Below are the code and all the weights of a small trained network. Each question names an input and a target symbol and asks about switching units off, where a switched-off unit gives its printed mean instead of its output.

import numpy as np


def w(rows, s, z=0):
    codes = np.array(rows[::2]) - 128.0
    scale = np.full(codes.shape[1], s)
    scale[-1] = z or s
    return codes * scale


def f(y):
    return y / 2 * (1 + np.tanh(0.7978845608 * (y + 0.044715 * y**3)))


def softmax(a):
    e = np.exp(a - a.max(-1, keepdims=True))
    return e / e.sum(-1, keepdims=True)


def log_softmax(a):
    a = a - a.max(-1, keepdims=True)
    return a - np.log(np.exp(a).sum(-1, keepdims=True))


def net(x, mask):
    ids = ['αβδμτω'.index(c) for c in x.split()]
    T = len(ids)
    res = E[ids] + P[:T]
    u = 0
    for l in range(2):
        q, k, v = (res @ M[l].T for M in (Q, K, V))
        z = softmax(np.where(np.tri(T) > 0, q @ k.T / 4**0.5, -1e9)) @ v
        res = res + np.where(mask[u], z, O[l][:, -1]) @ O[l][:, :-1]
        u += 1
        y = f(res @ A[l][:, :-1].T + A[l][:, -1])
        res = res + np.where(mask[u : u + 4], y, B[l][:, -1]) @ B[l][:, :-1]
        u += 4
    return log_softmax(res[-1] @ U[:, :-1].T + U[:, -1])


Q, K, V, O, A, B = {}, {}, {}, {}, {}, {}
E = w([
[110,93,70,225,225,126,99,186,72,82,79,206],'α',
[134,116,83,226,74,197,40,211,231,166,90,68],'β',
[23,199,106,54,175,63,173,197,118,77,58,158],'δ',
[189,114,82,36,125,146,175,63,126,135,244,52],'μ',
[181,135,228,124,175,72,66,54,58,200,28,77],'τ',
[1,193,121,141,78,157,185,82,115,118,77,39],'ω',
],0.0073)
P = w([
[114,41,89,121,85,50,151,132,172,29,163,193],'0',
[55,215,145,58,197,173,204,188,87,157,50,79],'1',
[131,55,57,191,151,39,103,129,159,94,193,154],'2',
[83,213,81,101,154,176,149,188,49,196,34,103],'3',
[153,83,88,223,151,50,33,73,174,122,196,153],'4',
[92,253,58,124,168,207,61,161,63,186,37,92],'5',
[144,84,98,254,151,41,16,30,159,193,208,166],'6',
[52,215,58,142,162,205,39,157,24,209,48,83],'7',
[177,44,93,187,123,81,67,82,164,82,186,151],'8',
],0.0045)
Q[0] = w([
[40,222,30,92,175,214,93,235,95,131,41,47],'0.h1',
[114,130,33,217,128,244,27,214,162,213,62,71],'0.h1',
[252,2,202,207,106,66,68,17,197,109,205,186],'0.h1',
[58,180,93,217,127,237,49,208,181,228,37,64],'0.h1',
],0.0036)
K[0] = w([
[239,155,112,160,126,228,25,55,104,223,220,37],'0.h1',
[238,154,66,206,47,229,20,210,208,190,71,27],'0.h1',
[4,162,166,105,96,101,241,234,176,41,43,191],'0.h1',
[232,150,98,238,58,253,24,123,205,229,150,92],'0.h1',
],0.0034)
V[0] = w([
[131,190,27,120,163,140,63,114,188,190,217,11],'0.h1',
[147,141,160,136,78,186,159,91,213,192,204,40],'0.h1',
[51,241,230,72,228,10,128,135,77,35,22,200],'0.h1',
[138,85,97,35,176,30,233,8,30,36,254,182],'0.h1',
],0.0031)
O[0] = w([
[35,164,54,207,118,162,120,71,83,205,180,101,172],'0.h1',
[50,172,81,110,48,147,120,65,163,90,100,109,76],'0.h1',
[170,133,191,47,248,41,157,154,140,181,121,148,166],'0.h1',
[146,133,103,74,122,11,154,90,127,18,252,24,4],'0.h1',
],0.0039,0.0027)
A[0] = w([
[200,2,43,169,194,42,77,169,141,28,226,229,211],'0.n1',
[38,231,138,31,214,68,208,74,26,160,25,29,251],'0.n2',
[116,234,207,172,219,210,69,193,30,230,19,201,228],'0.n3',
[237,27,46,189,77,138,42,85,201,185,228,43,241],'0.n4',
],0.0038,0.0029)
B[0] = w([
[153,66,188,182,223,223,126,121,203,81,98,189,177],'0.n1',
[109,214,48,50,65,69,56,163,132,148,95,36,242],'0.n2',
[22,22,128,1,227,76,146,128,13,220,58,152,254],'0.n3',
[119,79,233,137,73,198,111,60,167,241,207,193,173],'0.n4',
],0.0043,0.0066)
Q[1] = w([
[193,172,137,202,63,90,217,123,217,45,236,117],'1.h1',
[210,69,206,234,104,171,220,58,203,81,214,229],'1.h1',
[39,214,47,56,213,83,54,199,7,214,34,86],'1.h1',
[193,171,231,127,52,53,119,35,140,107,254,71],'1.h1',
],0.0039)
K[1] = w([
[120,185,89,87,75,134,247,228,185,22,128,55],'1.h1',
[166,109,43,97,144,215,255,147,124,59,175,45],'1.h1',
[82,158,185,192,222,58,27,64,89,198,86,210],'1.h1',
[199,225,157,21,82,31,235,67,182,62,202,48],'1.h1',
],0.0034)
V[1] = w([
[48,54,69,233,189,168,53,160,141,93,78,209],'1.h1',
[31,252,19,63,65,218,178,235,242,65,199,199],'1.h1',
[105,79,82,188,221,77,59,95,99,40,121,238],'1.h1',
[226,59,230,157,78,195,211,162,184,122,208,107],'1.h1',
],0.0034)
O[1] = w([
[64,106,42,201,155,153,101,159,153,47,151,186,222],'1.h1',
[15,183,143,168,164,186,220,170,199,255,241,159,87],'1.h1',
[141,107,97,201,195,55,36,222,227,37,185,190,162],'1.h1',
[128,121,240,132,167,227,68,32,92,186,98,186,2],'1.h1',
],0.0041,0.0058)
A[1] = w([
[196,23,234,192,40,209,87,46,213,225,247,171,231],'1.n1',
[78,227,40,195,13,94,119,97,218,141,230,5,252],'1.n2',
[194,4,104,254,163,164,59,146,219,67,186,187,161],'1.n3',
[15,183,68,47,6,211,203,144,69,236,75,59,127],'1.n4',
],0.0038,0.0027)
B[1] = w([
[138,85,197,141,125,48,178,212,228,177,215,10,200],'1.n1',
[216,194,61,207,57,231,105,254,76,41,194,67,182],'1.n2',
[143,227,238,92,118,207,126,45,129,224,38,79,214],'1.n3',
[171,217,205,93,234,207,149,54,85,178,96,178,255],'1.n4',
],0.0045,0.0058)
U = w([
[152,99,200,43,207,74,229,117,157,221,235,58,76],'α',
[201,217,27,191,39,231,76,142,33,49,222,64,170],'β',
[17,21,4,195,138,8,132,230,209,19,176,186,246],'δ',
[75,119,193,169,239,242,153,26,111,204,58,250,154],'μ',
[111,200,227,206,14,144,65,191,236,220,53,44,3],'τ',
[225,37,168,64,49,43,29,25,61,158,31,35,104],'ω',
],0.0036,0.0026)

Each question gives the input, a string of symbols that net reads in full, and the target symbol t.
The units are the heads (4 rows each of Q, K, V and O) and the neurons (one row each of A and B). Each row of codes is followed by its name. A weight is (code - 128) times the scale printed after its matrix; where a second scale follows, it is the last column's (O, A, B and U).
mask holds one flag per unit, layer by layer, with each layer's heads first. A switched-off unit (its flag False) gives its mean, the last column of its rows in O or B, instead of its output. The means were averaged over made-up inputs and are rounded, as every weight is.
A unit's drop is (log p(t) with every unit on - log p(t) with that unit switched off) / (log p(t) with every unit on - log p(t) with every unit switched off).
The circuit of an input: a set's keep is (log p(t) with only the set's units on - log p(t) with every unit switched off) / (log p(t) with every unit on - log p(t) with every unit switched off). Starting from all 10 units, units are removed one at a time, each time the one whose removal leaves the highest keep (on an exact tie, the one counted first), for as long as the keep stays at least 0.8.
units of the circuit, in order: the units of the circuit, biggest drop first
unit that matters most: the unit with the biggest drop
top k neurons: the k neurons with the biggest drops, biggest first
k most important neurons of layer l: the k neurons of layer l with the biggest drops, biggest first
drop of u: that unit's drop, to one decimal
input β μ α α δ β μ, target α: unit that matters most => 1.n1
input δ δ α ω δ τ δ δ, target ω: top 2 neurons => (0.n3; 0.n2)
input δ δ α μ β μ β ω, target μ: units of the circuit, in order => (1.n4; 0.h1)
input ω β δ δ δ β δ β, target μ: units of the circuit, in order => (0.h1; 0.n3; 1.n4)
input δ δ α μ α ω, target δ: top 2 neurons => (1.n3; 0.n1)
input δ ω β β ω, target β: top 3 neurons => (1.n2; 0.n3; 0.n1)
input μ δ β δ δ δ β δ ω, target β: units of the circuit, in order => (1.n2; 0.n3; 0.n1)
input δ δ δ τ, target ω: units of the circuit, in order => (1.h1; 0.n3)
input δ δ δ β ω β δ δ, target μ: top 2 neurons => (1.n4; 0.n3)
input δ ω δ α β β δ δ, target μ: units of the circuit, in order => (0.h1; 1.n4; 0.n3)
input β δ δ α α δ δ δ β, target τ: units of the circuit, in order => (1.n3; 0.n4; 1.n1; 0.n3)
input δ τ β α, target δ: top 3 neurons => (0.n3; 1.n4; 1.n3)
input τ δ μ δ δ α, target δ: top 2 neurons => (1.n4; 0.n3)
input δ δ δ δ, target α: top 2 neurons => (0.n3; 1.n4)
input α α τ ω, target ω: 2 most important neurons of layer 0 => (0.n2; 0.n4)
input δ δ α δ δ δ, target δ: most important neuron of layer 0 => (0.n1)
input μ δ α μ α, target μ: 2 most important neurons of layer 1 => (1.n3; 1.n2)
input δ α α β β, target τ: 3 most important neurons of layer 1 => (1.n3; 1.n1; 1.n4)
input δ δ δ δ τ τ μ β α, target μ: drop of 1.n3 => 0.9
input α δ ω δ δ α δ δ, target δ: most important neuron of layer 1 => (1.n3)
input α δ ω α α μ, target β: drop of 1.n2 => 0.4
input δ ω β δ ω δ β μ, target β: drop of 0.h1 => 0.3
